Here is a tiny trained network, its code and every weight. The questions are about switching its units off for an input and a target symbol, where a switched-off unit gives its printed mean instead of its output.

import numpy as np


def w(rows, s, z=0):
    codes = np.array(rows[::2]) - 128.0
    scale = np.full(codes.shape[1], s)
    scale[-1] = z or s
    return codes * scale


def f(y):
    return y / 2 * (1 + np.tanh(0.7978845608 * (y + 0.044715 * y**3)))


def softmax(a):
    e = np.exp(a - a.max(-1, keepdims=True))
    return e / e.sum(-1, keepdims=True)


def log_softmax(a):
    a = a - a.max(-1, keepdims=True)
    return a - np.log(np.exp(a).sum(-1, keepdims=True))


def net(x, mask):
    ids = ['αβζθξπστφω'.index(c) for c in x.split()]
    T = len(ids)
    res = E[ids] + P[:T]
    u = 0
    for l in range(3):
        q, k, v = (res @ M[l].T for M in (Q, K, V))
        z = softmax(np.where(np.tri(T) > 0, q @ k.T / 2**0.5, -1e9)) @ v
        res = res + np.where(mask[u], z, O[l][:, -1]) @ O[l][:, :-1]
        u += 1
        y = f(res @ A[l][:, :-1].T + A[l][:, -1])
        res = res + np.where(mask[u : u + 4], y, B[l][:, -1]) @ B[l][:, :-1]
        u += 4
    return log_softmax(res[-1] @ U[:, :-1].T + U[:, -1])


Q, K, V, O, A, B = {}, {}, {}, {}, {}, {}
E = w([
[141,106,164,178,101,51,208,48],'α',
[122,213,173,142,111,39,178,100],'β',
[254,210,170,119,105,156,87,92],'ζ',
[173,146,170,140,94,61,95,21],'θ',
[113,52,88,182,19,61,38,121],'ξ',
[98,137,124,122,66,229,196,21],'π',
[103,233,16,56,142,129,96,56],'σ',
[231,92,38,75,168,129,154,157],'τ',
[90,36,212,49,214,173,111,120],'φ',
[84,176,100,35,126,166,92,225],'ω',
],0.0085)
P = w([
[193,165,179,191,255,136,170,118],'0',
[191,173,169,133,178,92,154,84],'1',
[182,159,160,92,136,84,150,84],'2',
[166,147,157,94,107,97,131,82],'3',
[157,128,153,80,104,104,121,71],'4',
[142,108,147,87,82,109,104,70],'5',
[129,101,145,77,71,116,90,59],'6',
[121,87,138,74,74,122,87,65],'7',
[111,80,132,74,65,128,63,66],'8',
[112,82,126,73,66,131,79,79],'9',
[102,77,114,63,79,151,77,83],'10',
[102,81,111,67,81,172,67,102],'11',
[101,85,110,77,108,180,68,86],'12',
[136,99,128,101,127,163,72,87],'13',
],0.0061)
Q[0] = w([
[132,134,91,189,238,185,151,228],'L0H1',
[130,128,100,145,255,173,114,239],'L0H1',
],0.006)
K[0] = w([
[240,169,240,212,188,123,252,79],'L0H1',
[206,136,253,157,199,126,239,73],'L0H1',
],0.0057)
V[0] = w([
[56,2,212,229,15,88,163,207],'L0H1',
[11,155,34,92,49,39,84,160],'L0H1',
],0.0054)
O[0] = w([
[185,36,194,255,134,235,220,237,4],'L0H1',
[15,62,105,246,94,94,82,148,172],'L0H1',
],0.0057,0.0024)
A[0] = w([
[133,161,221,193,253,143,249,159,19],'L0N1',
[214,53,52,88,173,160,144,207,253],'L0N2',
[115,217,131,111,117,201,117,204,33],'L0N3',
[160,62,74,172,89,210,108,146,227],'L0N4',
],0.0055,0.002)
B[0] = w([
[77,54,6,173,224,126,239,168,80],'L0N1',
[91,62,3,30,61,173,124,77,138],'L0N2',
[55,202,19,61,180,209,241,180,2],'L0N3',
[204,87,80,133,1,182,70,168,246],'L0N4',
],0.0047,0.00093)
Q[1] = w([
[133,100,95,211,165,191,131,254],'L1H1',
[189,68,188,83,19,59,91,33],'L1H1',
],0.006)
K[1] = w([
[112,231,177,130,161,71,224,122],'L1H1',
[28,47,58,94,8,253,92,129],'L1H1',
],0.0051)
V[1] = w([
[28,180,234,201,69,245,168,25],'L1H1',
[78,94,25,15,90,253,166,175],'L1H1',
],0.0051)
O[1] = w([
[79,212,219,169,121,151,191,40,107],'L1H1',
[125,99,132,61,3,91,218,121,5],'L1H1',
],0.008,0.0011)
A[1] = w([
[131,90,16,151,56,143,131,201,50],'L1N1',
[149,205,174,14,153,95,149,142,116],'L1N2',
[93,174,138,86,139,170,42,254,175],'L1N3',
[57,215,21,134,159,246,87,135,2],'L1N4',
],0.0052,0.0027)
B[1] = w([
[130,157,163,156,132,172,114,80,158],'L1N1',
[94,162,148,92,88,243,162,89,255],'L1N2',
[48,113,92,93,76,254,115,216,133],'L1N3',
[63,98,81,162,75,190,159,37,115],'L1N4',
],0.0063,0.0021)
Q[2] = w([
[158,169,182,32,17,41,108,60],'L2H1',
[51,71,172,174,123,203,244,253],'L2H1',
],0.0045)
K[2] = w([
[2,35,143,79,17,191,133,175],'L2H1',
[220,222,53,102,104,107,212,178],'L2H1',
],0.0039)
V[2] = w([
[177,50,254,79,141,3,73,117],'L2H1',
[7,55,216,50,238,222,132,172],'L2H1',
],0.0055)
O[2] = w([
[213,78,250,90,236,53,93,53,254],'L2H1',
[2,18,228,72,130,204,101,209,3],'L2H1',
],0.0066,0.0023)
A[2] = w([
[80,148,89,220,175,2,144,165,196],'L2N1',
[111,135,93,185,63,171,87,254,2],'L2N2',
[146,127,236,140,123,103,151,140,198],'L2N3',
[163,53,137,193,171,99,170,166,111],'L2N4',
],0.0061,0.0049)
B[2] = w([
[86,165,37,186,177,206,126,254,215],'L2N1',
[152,158,161,173,181,102,220,38,125],'L2N2',
[112,76,186,90,139,177,134,143,253],'L2N3',
[141,31,78,111,120,141,145,87,140],'L2N4',
],0.007,0.0035)
U = w([
[108,37,75,164,207,122,216,90,224],'α',
[95,185,148,145,192,105,147,220,252],'β',
[223,199,159,123,110,206,102,167,27],'ζ',
[164,145,190,166,217,87,65,78,141],'θ',
[183,70,89,223,102,211,24,175,170],'ξ',
[155,193,205,199,51,149,252,37,125],'π',
[39,200,45,169,134,71,68,52,10],'σ',
[219,76,51,62,54,66,182,108,75],'τ',
[81,2,196,35,173,161,118,86,58],'φ',
[14,99,106,76,46,191,93,239,248],'ω',
],0.0057,0.0029)

Each question gives the input, a string of symbols that net reads in full, and the target symbol t.
The units are the heads (2 rows each of Q, K, V and O) and the neurons (one row each of A and B). Each row of codes is followed by its name. A weight is (code - 128) times the scale printed after its matrix; where a second scale follows, it is the last column's (O, A, B and U).
mask holds one flag per unit, layer by layer, with each layer's heads first. A switched-off unit (its flag False) gives its mean, the last column of its rows in O or B, instead of its output. The means were averaged over made-up inputs and are rounded, as every weight is.
A unit's drop is (log p(t) with every unit on - log p(t) with that unit switched off) / (log p(t) with every unit on - log p(t) with every unit switched off).
The circuit of an input: a set's keep is (log p(t) with only the set's units on - log p(t) with every unit switched off) / (log p(t) with every unit on - log p(t) with every unit switched off). Starting from the 12 units with the biggest drops (on a tie, the unit counted first), units are removed one at a time, each time the one whose removal leaves the highest keep (on an exact tie, the one counted first), for as long as the keep stays at least 0.8.
circuit, biggest first: the units of the circuit, biggest drop first
most important unit: the unit with the biggest drop
k most important neurons: the k neurons with the biggest drops, biggest first
k most important neurons of layer l: the k neurons of layer l with the biggest drops, biggest first
input π ζ φ π τ β, target τ: circuit, biggest first : [L1H1, L0N2, L0H1]
input π θ τ θ θ θ α τ α ω π β, target ω: most important unit : L1N3
input θ σ ω α α ζ ω θ ζ, target ω: circuit, biggest first : [L1N3, L2H1, L0N3, L1H1]
input β ω ζ ζ σ α θ φ β ω σ, target ω: 2 most important neurons : [L1N3, L0N3]
input τ ω α, target ω: 2 most important neurons : [L1N3, L1N2]
input φ θ θ, target φ: circuit, biggest first : [L2H1, L2N3]
input τ β θ θ β α, target θ: circuit, biggest first : [L2H1, L1H1]
input φ τ θ α, target τ: circuit, biggest first : [L1H1, L0N2, L0H1]
input α τ ξ ζ β θ ξ α π, target π: circuit, biggest first : [L1H1, L0H1, L2N1]
input θ α θ θ ζ σ, target σ: 2 most important neurons : [L1N4, L2N3]
input α ω π π, target ω: 3 most important neurons : [L1N3, L0N3, L1N2]
input θ σ α β β α θ α ζ, target θ: circuit, biggest first : [L2H1, L1H1, L0H1]
input θ ω β β φ ζ, target φ: circuit, biggest first : [L2H1, L0H1]
input θ π θ ζ σ θ, target σ: circuit, biggest first : [L0H1]
input σ θ θ τ, target τ: circuit, biggest first : [L0N2, L1H1, L0H1]
input α θ π τ ω α σ, target ω: 3 most important neurons : [L1N3, L1N2, L0N3]
input τ β β α θ τ β θ φ α, target φ: circuit, biggest first : [L2H1, L2N3, L1N3, L0N1]
input θ α α β θ ω π, target ω: 3 most important neurons : [L1N3, L0N3, L1N4]
input σ τ θ α α θ β β θ α ω α, target ω: 3 most important neurons : [L1N3, L0N3, L1N4]
input ζ ξ α π ξ ξ α θ β θ ζ ξ ζ θ, target ξ: circuit, biggest first : [L0H1]
input ξ π π θ τ, target τ: 2 most important neurons of layer 2 : [L2N1, L2N3]
input ζ σ π α φ ξ ξ β α, target ξ: 2 most important neurons : [L2N1, L1N2]
input θ φ θ ξ α, target α: 2 most important neurons : [L2N4, L0N1]
input ξ φ α, target α: 2 most important neurons : [L0N1, L2N4]
input α φ β θ π β ζ, target π: 3 most important neurons : [L1N2, L2N1, L0N1]
input β θ β ω τ τ, target ω: 3 most important neurons of layer 0 : [L0N3, L0N2, L0N4]
